(in the rows, 128 means zero)
Each name stands for a flat space through zero: a line, a plane or more. A row that begins with a name and a colon came from that space; any other row is followed by the name of the space it lies nearest, among the names in its block.
q226-q860: [120 110 159  60 111 178  76  62 111 108 181 100 129 117 189  82  60 122
 148 116 135 172 118 157 134  94 149 134  88 157 159 150]
q471-q519: [132  39  64  82 119 138 117 104 126  63  95 163 148 120 103 101 138 150
 147 163 165 183 105 156 127 143 135 137  84  72 118  90]
q761-q391: [ 74 146 129 126 159 172  90  84 186 137 107 152  91 178  88  86  88 178
 104 157 126  95 101 153 172 113 146 145 135 131 159 143]
q226-q860: [174 159 190 156 144 153 122 167 126 164  91 123 145 143 114 152 122 140
 105 142  84 106 107 118 130 189 151 123 121 122 132  96]
q731-q207: [122 112 154 103 119 139  79 111 116 128 138 114 139 113 156 133 102 141
 144 117 122 168 140 134 125 132 128 139  97 131 129 143]
q761-q391: [129 127 150 145 155 129  78 150 131 152  78 154 105 143  98 150 148 171
 117 143 111 151 118 117 150 144 119 133 106 107 136 122]
q471-q519: [179 147  89 162 144 113 184 106 113 123 113 148  79 158 105 101 164  69
 113 127 107  93  78 105 182  85 119 137 102 167 128 130]
q761-q391: [188 115  79 121  87 155 185  30 121 117 179  60 151  88 188 106  76  52
 155  98 124 111 162 136 162 115 106 176  99 180  76 166]
q761-q391: [ 20 107 134 103 127 111  58 102 139 122 147 131 117 136 131 129 131 183
 144 100 137 176 143 130 107  72 121 122 139 127 125 186]
q471-q519: [ 80 156 161 109  98 114 110 151 137 117 162 109 155 111 160 135  97 119
 141 124 118 121 157 132 102 133 149 122 143 150 146 145]
q471-q519: [ 78 141 203  85 119  85  76 158 105 106 183 139 169 148 154 114  69 121
 146  96 120 132 108 141  59 146 177 124 109 151 164 129]
q226-q860: [192 113  64 101 153 143 166 124 122 110 141 171  64 115 129  80 131 100
 118 167 218 125 122 156 159 100 100 122 136 102 186  76]
q226-q860: [127 113  61 153 113  24 160 157 103  89 118 164 117 118 109 147 187  74
 152 113 129 134 138  96 134 106  95 148  96 142 102 142]
q226-q860: [ 89 139 109 117  98 176 137 154 161 116 105 110 115  89 139 140 171 153
 120 183 133 148 162 129 152 102 129  85 176 106 151 124]
q731-q207: [187 100 199 104 126 190 159 115  89 138 157  80 216 141 151 118  91 132
 121  97 110 126  76 146  44 190 187  94 140 108  97  79]
q471-q519: [109 162  73 162 124 143 179 129 178 150 124 113  93 104 120 140 155 132
 112 153 157  85 185 126 162 102  91 121 202 123 124 144]
q226-q860: [115 164 123 128 136 158 110 126 168 148 125 131  83 118 133 120 105 143
 115 162 149 108 161 142 175 116 112 136 150 132 170 135]
q226-q860: [218  91 159 144 125 123 158 145  76 124  98 117 202 136 117 152 140 105
 132 108  79 138  78 112  88 208 157 131  76 112  73  80]
q471-q519: [112 114 103 147 130  57 131 159 114 114 116 158 130 133 102 150 167 121
 139 111 129 136 130 108 109 127 111 135 118 121 107 133]
q761-q391: [108 125 121 182 135 126 139 104 132 193 131  76 132 111 131 188 170 167
 127  71 120 137 184  97 110 107  73 126 185 121  46 187]
q226-q860: [184 127 106 107  89 100 119 173  98  81 103 146 113  74 160 139 149  64
 152 175 117 171 146 116 182 137 118 142  51 143 166 102]
q731-q207: [214 124 137 109 155 156 151 111  98 152 172 124 109 119 160 102  91 104
 120 114 184 121 124 150 116 135 112 127 135 121 154  91]
q761-q391: [130  99 130 162 158 129  51 112 151 147  33 161 120 158  65 155 132 191
 124 149  80 154 112 118 184 178 115 182  55 102  95 138]
q731-q207: [ 85 118 134 114 151 129  87 120 126 149 150 136  92 129 134 128 138 172
 127 108 168 162 143 132 112  81 103 110 159 112 144 151]
q471-q519: [ 89 184 153 126 115 142 156 143 147 134 168 107 123 132 150 114 118 111
 114 129 124  84 134 130 116  98 152  95 186 159 161 139]
q731-q207: [116 113 121 114 107 136 110  72 124 116 145 101 137 120 154 118 103 114
 148 107 108 148 135 128 146 106 125 153  93 158 105 169]
q471-q519: [115  73  85 139 157 107 104  96 125 150 120 141 110 126 105 147 152 179
 137  96 174 168 155 127 115 112  72 146 138  86  83 152]
q761-q391: [ 76 153 132 137 115 135 148  97 148 147 174  85 137 127 149 129 115 130
 128  92 125 100 156 125 107  92 125 119 184 156 104 177]
q761-q391: [100 145  93 141 104 130 151 150 157 136 128 106 118  83 142 158 158 135
 129 147 150 125 196 122 138 112  96 114 183 117 122 143]
q731-q207: [116 145  88 160 102 116 165 118 168  99  86 129 149 141  93 125 128  98
 128 158  75  76 121 119 174 153 147 162 104 154  99 138]
q731-q207: [ 39 103 128  94  76 153  76  88 167  90 122  92 182 109 144 131  92 162
 156 140  91 160 158 143 131 136 156 147 107 134 101 173]
q226-q860: [105 139 153 127 158 115 109 122 128 147 154 144 115 162 118 113 104 146
 120 101 144 111 111 135 102 118 132 128 145 132 141 136]
q226-q860: [ 99 128  68 103 102 131 107 126 171 105 129 134  98  73 149 128 109 131
 145 177 178 142 207 150 177 117  91 153 134 117 159 139]
q471-q519: [122 155 137 140 131 108 143 169 138 130 126 143 130 135 115 133 130 121
 119 139 129  97 129 126 117 146 138 120 148 127 145 111]
q226-q860: [ 64  90  77  78  67  65 104 180 114  48 134 147 139  63 158 148 175 110
 173 155 156 206 179 124 113  97 117 111 109 112 148 133]
q731-q207: [149 133 145 123 140 118 124 148  95 157 162 120 102 104 161 145 147 126
 129 101 164 155 152 119 105 100  96 104 154 123 143 130]
q761-q391: [121 156 158 139 125 121 154 141 124 137 151 113 149 142 133 128 120 112
 121 108 110  94 116 122  97 133 150 113 154 147 124 129]
q761-q391: [122 143 122 157 158 167 186  63 148 177 169  92 123 164 118 105 113 142
 103  81 145  67 117 135 104  96 121 118 206 139  89 155]
q731-q207: [120 117 121 105 101  92 128 135  72 114 175 108 107  84 187 144 179  91
 154  90 142 194 152 102 110  49  98  96 127 152 131 162]
q731-q207: [135 134 153 140 166 140 137 162 132 157 119 149 124 155  97 130 140 167
 101 131 152 108 106 135  92 150 137  98 175  90 142  90]
q471-q519: [117  93  74 128 153  90 128 101 127 118 133 165 100 146 100 110 136 135
 134 111 173 133 123 134 126 102  98 149 123 113 117 137]
q731-q207: [ 87  92 103  98 115 113 112 113 121  66 108 161 128 152 105  94 149 125
 140 144 110 159  74 130 137  96 160 123  82 131 138 129]
q761-q391: [106 173 185 148 136 127 155 129 125 157 169 101 153 165 133 124 109 119
 112  83  97  74 102 119  81 124 161 106 172 163 119 145]
q471-q519: [123  80  76 159 166  93 110 107 129 163 109 148 101 126  93 161 164 180
 133  95 176 158 165 119 121 119  57 153 143  82  75 152]
[178 121 145 114 157 128 109 131  96 143 142 148  98 130 141 116 116 122
 125 120 159 147 114 135 128 125 113 129 108 121 158 106] : q731-q207
[ 79 134 134 134 121 165 135 112 172 147 136  94 161 127 123 137 106 173
 120 127 132 102 158 143 102 146 137 120 189 110 102 143] : q731-q207
[110 124  91 111 112  96 114 161 170  93 118 161 146 104 115 128  82 129
 143 175 168 107 178 158 134 189 125 167 119 102 151 101] : q471-q519
[ 88  83 123  86 100 158 142 106 132  63 120 128 188 153 111  88 124 137
 134 146 106 139  66 149  93 136 197 103 116 113 117 105] : q731-q207
[161 136 227 118 156 148  93 139  91 155 139 126 158 169 133 121  88 141
 115  99  95 129  67 131  83 169 174 116 103 133 143 102] : q226-q860
[160 156 120 135 123 179 131  71 154 147 129  98 104 120 149 109  83 107
 122 144 111 100 144 137 198 122 118 163 109 165 133 151] : q761-q391
[159 122 126 118  68 139 147 133 101  76  94 101 162 100 154 135 161  69
 146 156  50 160 104 104 167 130 161 123  58 163 115 125] : q471-q519
[ 88 109 105  92 119 105 118 167 140  72 117 176 132 133 106 105 133 135
 134 170 157 138 112 148 113 135 155 114 124 100 170  92] : q761-q391
[ 70 156 141 138  75  85 104 189 135 122 124 100 153  73 160 192 159 124
 152 133  95 154 204 100 121 131 115 120 140 142 118 164] : q761-q391
[223 153 147 142 160 138 129  61 100 155 146 128  87 162 143  87  67  66
 122  99 102  93  82 126 190 121 121 184  51 194 138 140] : q226-q860
[164 129 200 125 160 207  82 100 124 196 132  91 132 131 149 139  86 185
 110 111 126 145 130 141 119 157 126 123 141 109 125 125] : q471-q519
[ 78 132 132  99 113 119 104 109 117 106 160 124 106 127 155 108 132 117
 141 114 125 156 122 125 131  62 134 114 121 159 151 164] : q226-q860
[150  98 151 148 116 159 118  95  81 158 106  72 137 110 152 171 196 143
 135  86  68 201 118  85 133  90 110 104 108 136  62 169] : q471-q519
[ 25 158 134 114 127 110  82 172 169 130 140 149  98 119 126 138 134 176
 125 149 163 133 175 136 117  96 121 104 186 113 177 148] : q226-q860
[141  99  81  89  95 116 151 111 110  52 130 147 131 121 138  85 133  70
 148 154 126 147  93 136 152 104 151 133  71 147 147 112] : q731-q207
[ 67 118 148 122  93  95  69 148 150 119 121 111 188  99 138 175  95 159
 158 123 105 150 190 129 103 183 129 160 111 120  97 157] : q226-q860
[ 87  69  99  90 130 104 105 107 105 100 155 144 126 124 133 116 147 151
 149 101 175 186 126 137  87  85 114 115 130 102 120 140] : q761-q391
[127 164  40 122  93 182 205 113 194 116 148 100  91  68 157 106 121  98
 119 194 191  78 208 155 187  96  97 121 206 128 160 124] : q761-q391
[ 92 162 165 106 119 133 105 134 136 117 152 128 123 140 146 106  96 117
 127 134 112 115 115 135 131 112 159 120 125 160 171 138] : q761-q391

Rows lie near named flat spaces through zero. A row that begins with a name and a colon came from that space; any other row is followed by the name of its block's space that it lies nearest.
q17q758: [118 145 105 110 137 136 160 122 152 187  85 159 139 139 154 136 121 129
 132  69 137 122 145 119 132 152 156  97  85 126 139  92]
q92q394: [ 98 112 122 109 151 108 131 106 187  84 146 177 136 163 182 139 129 177
 110 150 126 146 144 163 146 109 102 121 116  98  77 137]
q92q394: [ 98 117 114 191 102 194 140 126 123 201 119 110 137 102 110 127 131  97
  97 124 171 108 134  92  48 156 190 132 116 145 196 147]
q17q758: [ 92 141 136 131 157 149 153  75 140 145 120  35 138 147 123 132 202 102
 136 102 140 132 144  41 151  82 150 159 105 223 201  85]
q92q394: [139 133 113 137  92 117 140 135  73 140 156 130 110 153 116 117 103 143
 124 155 120 135 111 164 143 168 113 126 121 112 117 185]
q183q446: [ 63 178 144  93 155  89 163 124 186  72 136 105 107  74 118 148 202 134
 137 110  94 123 123 158 108  76  93 109  60 111 114  66]
q643q382: [103 136 120 106 158 171 159 121 135 187 128  70 120 158 142 135 135 127
 144  89 141 159 186  73 171 104 152 142 102 162 196 113]
q643q382: [187  88 147  82 147 135 113 174 100 118  99 131 104  67 149 136  50 117
 207 112 104 173 118 183 111 104  63 126 175  66 149  94]
q17q758: [122 155 114 117 108 143 166 129 112 217  78 110 143 106 122 141 137  89
 154  43 141 114 119 107 108 156 150 100  72 145 200  75]
q643q382: [137 154 124 100  50  54 107 124 101 131 172 170 186 210 131 145 147 142
 107 104 138 104  91 156 206 177  91 108  88 120  96 166]
q183q446: [120 163 119 126 119  86 168 101  82  94 159  95  90 156 105 104 152 154
 120 161  96 136 115 150 174 131  99 124 106 139  93 164]
q183q446: [171 114 156 110 116  93  75 144 122  78 139 142 155 127 121 132 122 118
 136 131 124 122 111 132 156 110  93 134 175 117 100 123]
q183q446: [140 108 110 125 138 120 137  96 132 127 118 164 136 179 170 120 105 158
 121 137 132 142 133 135 159 141 124 122 137 130  98 145]
q17q758: [141 133 153 113 122 118 124 144 120  97 153 103 127 102 115 114 109 130
 110  99 139 149 185 124 159  67  91  99 164  70 128 139]
q183q446: [180 111 114 149 110 147 142  87  74 189  96 112 156 178 139  95  90 114
 109  81 168 134 164  62 179 138 154 109 171 157 162 148]
q183q446: [118 116 116 106 131 162 116 166 162 188 122 170 145 143 160 155  92 135
 137  96 147 137 156 133 126 153 152 125 107 100 150 123]
q17q758: [155 138 135 106 111 121 136 155 121 145 117 149 138 100 130 116  78 127
 112  57 148 139 188 135 150 102 109  66 148  46 125 124]
q183q446: [139 144 132 121 118  97 139 110  97 105 142 104 122 145 115 114 141 133
 125 129 117 132 125 128 168 117 103 122 130 136 115 140]
q17q758: [ 96 103 136 158 125 139 110 125 132  91 155 108 114 100 119 147 162 121
 146 207 112 124  59 162  54 136 113 181 120 156 144 140]
q92q394: [108 127 107 164 104 145 132  97 139 175 129 149 165 179 140 125 142 131
  79 119 168 105 140  89 130 162 178 122 111 158 137 156]
q643q382: [127 126 125 141 173 145 135 145 155  98 108 149  84  81 122 112 108 141
 125 161 106 130 143 145  86 117 149 124 150 103  85 119]
q643q382: [150 126 117 159  49 114 129 118  92 171 129 173 178 144 128 113  96 121
  72  81 178 104 135 133 126 164 129  71 135  79 128 173]
q92q394: [128 137 107 139  96 135 148 144  92 172 131 142 115 131 118 125 103 131
 127 129 128 125 114 157 113 178 137 116 103 109 136 159]
q17q758: [226 133 132 152  83  97  75 144  15 119 144 115 127 179  63  92 104 107
 131 176 111 100  79 102 195 189 143 162 200 184  89 191]
q183q446: [124 119 125 166 153 144 131 110 154 109  91 143 118  86 123 115 139 117
 114 149 127 107 114 117  63 125 161 126 146 143 109 105]
q17q758: [157 121 134 136 118 127  86 155 109 126 128 139 132 128 104 135 126 109
 147 157 116 107  84 128 118 164 143 159 147 156 119 132]
q643q382: [108 125 118 165 128 137 135 128 131 101 156 145 100 123 118 110 120 154
  88 186 126 126 138 151 100 136 142 128 138 104  86 181]
q17q758: [162 109 142 134 146 127  81 131 137  92 136 138 141 155 125 116 119 131
 113 155 132 123 145  92 164 112 144 151 189 148  92 142]
q92q394: [145 145 140 126 101 130 118 161  62 138 167  67 107 127  77 123 127 110
 146 143 116 134 121 122 155 134 116 153 136 141 160 161]
q92q394: [150 152 119 166 105 152 124 163  83 171 116 120 108 100  68 109 117  97
 117 134 127  94 117 107  96 177 185 128 136 143 135 147]
q183q446: [ 79 144 126 155 148 146 148 135 155 111 126 113  90  67 102 132 165 122
 127 166 108 113 105 147  46 127 149 139  96 134 129 112]
q92q394: [110 110 158 113 154 151 120 144 142  99 142  69 112  72 125 144 139 111
 163 132 121 158 137 129  98  64  91 153 141 118 180  98]
q92q394: [144 129 142 159 119 115  90  81 120 101 155  94 171 201 107 107 176 119
  76 144 156 103 145  35 199 108 161 156 174 209 115 158]
q17q758: [143 115 131 176  95 126 131  89  52 113 150  65 119 138  94 105 149 110
 124 181 128 125  80 114 118 137 115 161 154 182 155 173]
q92q394: [138 123 125 119 164 121 134 108 181 121  58 179 146 100 159 129 129 121
 134  88 127 111 125 120  99 119 145  98 131 127 102  57]
q643q382: [ 94 130 158  94 168 161 103 186 178 102 181  88 105 102 120 148 128 138
 135 134 125 162 201 116 147  57 119 153 139  91 148 126]
q183q446: [ 99 136 114 107 179 123 155 106 221 124  70 193 139 113 179 137 137 148
 117  83 129 120 156 130 107 110 150  86  97 107  88  59]
q643q382: [100 134 121 145 113 124 134 102 120 128 161 106 134 170 124 130 163 137
 109 156 134 123 116 115 144 139 134 150 106 166 135 160]
q643q382: [144 127  87 167 194 143 182  99 131 117  45 177  54  91 135  84  97 150
 134 181  84 119 104 155  61 169 181 113 139 141  51 109]
q643q382: [157 136 152 125  90  65  79 119 136  86 106 164 188 111 111 145 175  91
 132 107 125  72  47 133 111 143 108 120 131 152 100  80]
[126 143 105 155 101 110 153  59 105 170  93 122 165 180 130 123 179 108
 116 105 143  91  78  85 137 175 161 127  90 215 147 113] : q643q382
[194  64 101 152  93 164 178  80  14 212  65 100 123 123 166 105  41 103
 184 103 148 172  86 149  92 166  91 117 160 131 220 142] : q643q382
[188 126 137 178 122 101  95  64  97  91 104 116 167 175  98  82 160 105
  78 140 146  84 118  35 176 124 170 136 205 216  85 138] : q92q394
[127 120 120 137 145 151 148 112 121 148 108 107 115 124 134 122 125 122
 139 126 129 137 132 111 116 126 142 135 129 150 153 118] : q643q382
[ 95 132 130 122 143 128 122 151 142  88 191 120  93 146 123 131 131 166
 117 191 108 149 148 157 148 116 115 154 122 108  96 177] : q643q382
[162 162 102  95  93  84 145 106 100 195  90 169 174 206 145 130 127 125
 133  49 137 104 113 108 209 191 143  92  85 159 119 109] : q92q394
[163 181 140  73 116  87 115 188  93 124 153 120 111 138  85 125 115 130
 145  96  98 127 152 136 215 132 111 112 123 100  97 131] : q17q758
[ 74 136 144 172  63 104  94  91 127  96 215  88 180 183  99 144 221 121
  69 176 159  94  89  99 136 130 124 168 104 187 145 187] : q643q382
[134 202 154 106 115  87 107 209 120  89 149 121  96  56  39 127 156 105
 129 118  86  89 122 149 127 127 130 109 112  92  83 108] : q183q446
[131 137 100 172 145 142 173  84 113 146  88 131 102 131 123  89 125 134
  99 138 129 116 137 104 110 148 176 109 133 155 106 137] : q183q446
[123 161 143 102 112  79 146 112  95  88 163  76 118 138 104 122 166 132
 134 122 107 137 121 137 182  97  75 123 110 132 125 133] : q183q446
[ 84 124 154 101 133 108 112 138 165  71 167 105 129  98 134 165 174 130
 156 151 109 140  96 168 103  88  70 154  99 118 143 104] : q183q446
[110 120 102 165  95 176 124 181  63 175 194 112  72 150  93 131  93 145
 137 229 113 141  96 175  95 211 154 186 109 132 148 232] : q183q446
[128 138 123 116  90 106 131 152  66 117 203 108  98 172 109 124 108 160
 131 179 108 154 121 178 181 153  85 146 117 103 114 211] : q92q394
[155 175 130 107 109 121 114 170  92 177 124 107 132 142  77 130 139  97
 143  86 120 101 129  88 177 162 164 131 111 162 144 115] : q92q394
[155 130 140 126 115 100 102 144 140 102 105 173 148  92 119 129 123 113
 124 111 125 101 106 146 104 132 121 103 146  99  92 102] : q643q382
[128 147 122 138 111 119 113 136 116 132 162 133 132 177 106 120 137 140
  97 149 131 112 139 109 172 154 155 138 127 147 100 172] : q92q394
[109 133 119 152 146 146 119 142 172 126 121 168 122 116 123 125 130 137
  96 148 132 106 144 122  94 141 177 124 128 120  92 132] : q92q394
[119 158 135 158  28  73  95  93 126 144 151 158 232 179 105 138 196  99
  52  75 184  55  95  88 150 163 142  95  98 155 126 146] : q643q382
[ 82 120 111  97 141 129 190  57 151 161 123  99 149 184 198 140 148 153
 134  75 151 171 162 114 173  93  95 112  75 142 182 108] : q183q446

Each name stands for a flat space through zero: a line, a plane or more. A row that begins with a name and a colon came from that space; any other row is followed by the name of the space it lies nearest, among the names in its block.
q201-q215: [123 164 120 157 150 143 119 172 158 153 129 133  90 155 100 155 114 152
 114  78 109 126 124 152 115 134  99 118 128 137  99 153]
q867-q463: [172 171 170 165 132 113  84 112 105 147 147  87  96 112 121 111 136 122
 107 151 130 175 139 158  74 158 148 215 113  98  96  89]
q859-q336: [109 151 109  68 126  84  89 131 159 120  55 107  87 123  85 139 198  83
  89 124 132 173 131 126 137  56 148 148 141 132  66 142]
q859-q336: [ 92 100 110 184 105 127 142 163 172  74 109 184  91 150  96 124 150 135
 100 137 145 135 168 135 213 162 136  80 139 139 129 135]
q722-q589: [ 98  82 106  61 176 180 105 150 190  92  65 130  91 129  68  83 142 168
 118 133 191 138  92 133 147 100 159 121  96 204 119 117]
q791-q770: [ 98 182  93 138 119 120 133  82 120 108 125 120 151  84 188 156  81 160
 183 166  32 134 169 156 137 116 176 162 118  59 143  80]
q201-q215: [108  84 112 139 148 163 151 100 132  81 122 144 136 122 115 141 130 134
 151 177 129 116 172 136 184 159 173 118 142 115 143  97]
q201-q215: [115 145  97  88  96  85 120 153 142 133 102 125 125 132 122 153 185  79
 121  81 109 133 117 102 126  59 109  90 147 149  93 156]
q859-q336: [103 176 137 154 148 120 137 144 136 174 126 114 111 139 136 143  94 143
  97 123 111 127 125 124 135 179 106 120 140 105 155 144]
q722-q589: [ 89 126  66  57 137 138 141  88 134  95  95 116 166  92 152 166 134 125
 195 144  67 111 144 122 146  60 176 115 134 116 128  98]
q722-q589: [136 132 123 141 111 129 151 135 110 146 164 141 162 135 162 145 101 133
 155  97 101  96 118 119 112 124  95  98 131 125 146 147]
q791-q770: [105 178 144 119 126  92  95 150 162 154  79 126  83 131 122  91 103 158
  66 126 144 169  99 139 127 117 112 159 104 122 126 159]
q201-q215: [103 148  86  78 164 146 115 127 170 119  74 140 113 137  99 174 112 157
 146  98  85 125 133 167 133  39 133 140 125 117  72 165]
q722-q589: [127 112 124 141  78 105 141 119 111 103 146 147 157 111 169 104 130 120
 145 143 123 125 132 110 142 127 132 110 121 127 158 112]
q859-q336: [138 104 146 147 113 119 124 132 134 109 121 158 115 143 111 108 133 129
 101 137 161 139 136 138 149 127 120 135 125 126 117 151]
q722-q589: [157 136 129 110 168 159  99  87 113 117 130  84 122 101 110 141 140 129
 163 156 110 147 147 162  85 116 182 200 117 112  88  71]
q201-q215: [142  92 142  97 130 125 121 113 121 116 113 125 131 128 108 110 158 104
 114 145 170 136 122 117 132 111 137 138 132 141 118 133]
q791-q770: [ 95 150 101  82 118 124 132 156 147 150 116 119 144 114 165 102 104 155
 142  95 117 114  70  97 110 102 108  87 102 171 170 130]
q201-q215: [ 95 104  98 127 112 133 170  91 107  95 142 127 177  96 176 140 128 115
 177 176  94 103 160  98 175 159 169  89 146 110 187  76]
q867-q463: [137 179 130 156 168 160  96 119 128 137 145  69  95  96 123 127 122 152
 149 152  97 156 141 159  81 182 180 189 107 120 119  41]
q722-q589: [140 122 157  85 175 142 111 126 135 162  99 112 112 146  92 115 114 139
  91 123 175 134  94 135 105 113 110 159 123 138 113 168]
q867-q463: [120  84 108  84 112 112 122  91 125  70  93 122 135 102 110 127 202  75
 138 175 142 148 161 113 166  92 186 132 146 130 107  92]
q867-q463: [130 101 148  62 108  91 128  37  77 105 105  97 182  70 180  82 134  98
 139 228 147 150 132  98 137 112 187 183 124  85 175  82]
q867-q463: [115 184 130 132  79  76 120 137 120 154 133 118 138 105 189  97 103 137
 120 121 101 145 100 108 106 124 111 130 106 118 164 123]
q201-q215: [ 82 169  64 146  60  72 153 171 141 121 134 134 135 122 159 182 190  69
 147  78  52 117 151  83 162 112 114  31 167 139 130 121]
q722-q589: [ 58 119  41 135  88 133 157 149 170  54 112 160 135 103 150 150 159 131
 186 127  66 112 166 112 202 116 172  42 133 154 149  76]
q791-q770: [111 159 111 101 129 121 126 161 151 160 112 135 126 142 136 136 102 151
 123  73 110 116  89 125 109  85  86 103 118 146 125 174]
q859-q336: [111 169 108 126 160 159 132 143 131 162 149  83 128 112 146 142 108 150
 160 110  90 113 108 119  93 167 135 114 121 147 156  83]
q859-q336: [ 96 165  91  79 152 130 151 132 138 170 110 126 155 141 147 192  90 139
 152  77  66  89 112 123 122  71  92  92 148 110 127 184]
q722-q589: [140 156 129 180 165 166 131 175 143 167 162 126  98 165  96 171 111 148
 127  68 108 107 128 151 100 167  90 110 137 141 103 147]
q859-q336: [ 57 207  93 163 154 126 138 161 160 159 117  77  86 112 134 161 136 129
 115 134  73 138 148 106 157 225 155  87 152 124 171  67]
q867-q463: [179 172 145 161 131 136 100 155 113 169 177  99 112 135 124 139 128 130
 139  73 107 133 108 149  42 130 101 159 112 141  88 119]
q791-q770: [105 137 127  78 131 107 102 141 159 132  72 119 100 124 109  93 143 132
  88 130 161 157  96 118 133  95 131 137 113 153 123 143]
q791-q770: [147  86 133 122 139 137 124 100 118  94 120 127 123 129  89 144 178  89
 129 158 150 137 166 136 148 122 161 147 151 119  91 114]
q791-q770: [109 146 117 134  97 114 126 103 114 104 138 104 146  74 185  87 121 139
 158 179 105 146 131 111 129 161 178 141 103 122 182  45]
q791-q770: [115 193 135 177 106 102 119 121 124 139 139 125 121 106 178 113  75 167
 126 150  82 151 139 148 122 161 136 164 105  80 156 103]
q867-q463: [131  69 123 101 145 148 141 106 128  95 111 143 138 137  94 143 159 104
 134 148 156 116 149 126 162 110 147 118 149 133 111 137]
q867-q463: [111 124 162 165 165 144 136 115 141 134 108 148 103 147 109 115  74 169
  80 176 159 136 149 154 174 192 130 156 131  87 154 151]
q791-q770: [115  86 114  85 150 158 148 122 129 122 122 123 152 126 124 125 133 126
 148 132 150 101 110 103 140 126 135  94 133 161 154 123]
q722-q589: [ 98 188 101  89 211 143 123 117 151 175  80  85  99 145  81 230 130 115
 120 107  68 125 156 154 127 103 134 147 175  81  72 158]
q859-q336: [ 91 192  99  92 143 100  85 137 155 135  78  46  72  88 102 134 211  82
 107 146 107 184 134 108 118 140 190 147 139 145 105  49]
q201-q215: [ 99 130  90 160  86 106 135 102 141  57 110 169 131 107 148 148 133 132
 157 166  72 143 195 156 191 103 174 132 131  79 114 103]
q859-q336: [119 177 144 143 156 130 107 153 143 170 123  89  87 128 116 114 119 144
  93 123 135 150 108 129 104 180 125 146 120 137 137 110]
q201-q215: [149 147 159 149 213 194 111 177 158 190 137 114  75 177  65 137  81 183
  93  74 162 117  91 165  80 171  82 146 115 159 102 168]
[108 114 105  96 122 125 153 119 116 129 131 112 161 114 150 142 150  98
 152 131 116 105 124  87 141 129 135  83 148 141 160 112] : q201-q215
[135 144 121 191 115 136 131 150 129 120 165 133 113 132 128 144 137 128
 141 114 102 127 154 140 126 168 130 116 131 128 120 100] : q722-q589
[127 125 120 210  72 117 140 162 130  96 172 159 121 127 148 113 143 127
 137 121 117 128 151 122 151 180 126  87 123 143 148  95] : q722-q589
[132  97 127 105 145 135 122 151 146 126 107 127 104 152  71 139 183  93
 101 107 170 129 123 116 138 115 119 104 149 165  94 151] : q201-q215
[117 148 111  79 209 174 121 133 154 165  97 100 109 148  82 180 113 147
 133  94 111 112 115 150 104  99 122 138 139 133  90 156] : q722-q589
[121 143  96  91 161 169 116 158 155 142 125 109 120 128 115 138 120 158
 161  77 110 112  91 134  86  96 123 112 106 178 113 119] : q859-q336
[161 104 135 140 141 136  99 120 131  93 119 118  89 134  62 146 202  84
 117 142 150 158 170 154 129 121 165 165 145 129  54 105] : q867-q463
[100 183 114  96 151 111 137 126 129 182 108 102 136 132 145 174 103 125
 123 105  81 116 117 118 118 110 105 119 150  98 134 161] : q859-q336
[108 156 120 152 163 167 140 173 156 165 141 133 112 152 126 138  72 184
 128  83 114 102 101 138 117 164  92  96 115 150 151 148] : q859-q336
[ 93 179 109 105 143 104 127 130 140 160  98  97 116 123 131 164 136 111
 114 121  90 136 131 116 134 123 130 120 151 107 127 133] : q859-q336
[137 166 156 113 147 107  56 159 164 143  80  77  41 121  65  77 185 116
  54 134 185 203 102 138  93 138 151 190 105 165  80  99] : q859-q336
[151 100 166 169 129 137 135 147 111 142 164 118 117 142 111 100 152 106
  97 136 185 127 121 104 126 208 115 112 138 156 153 113] : q201-q215
[ 82 117 102  51 155 129 133 125 161 127  61 130 127 131 110 134 129 132
 114 129 139 123 109 113 162  79 132 106 136 140 131 162] : q722-q589
[137 189 117 148  79  86 107 169 134 152 145 130 118 128 157 129 128 129
 129  66  85 140 104 130  83  89  90 121 110 137 106 143] : q791-q770
[167 122 172 153 127 117 119 128 111 149 142 142 119 155 111 124 119 121
  92 120 159 135 127 144 111 131  94 159 132 109 104 174] : q867-q463
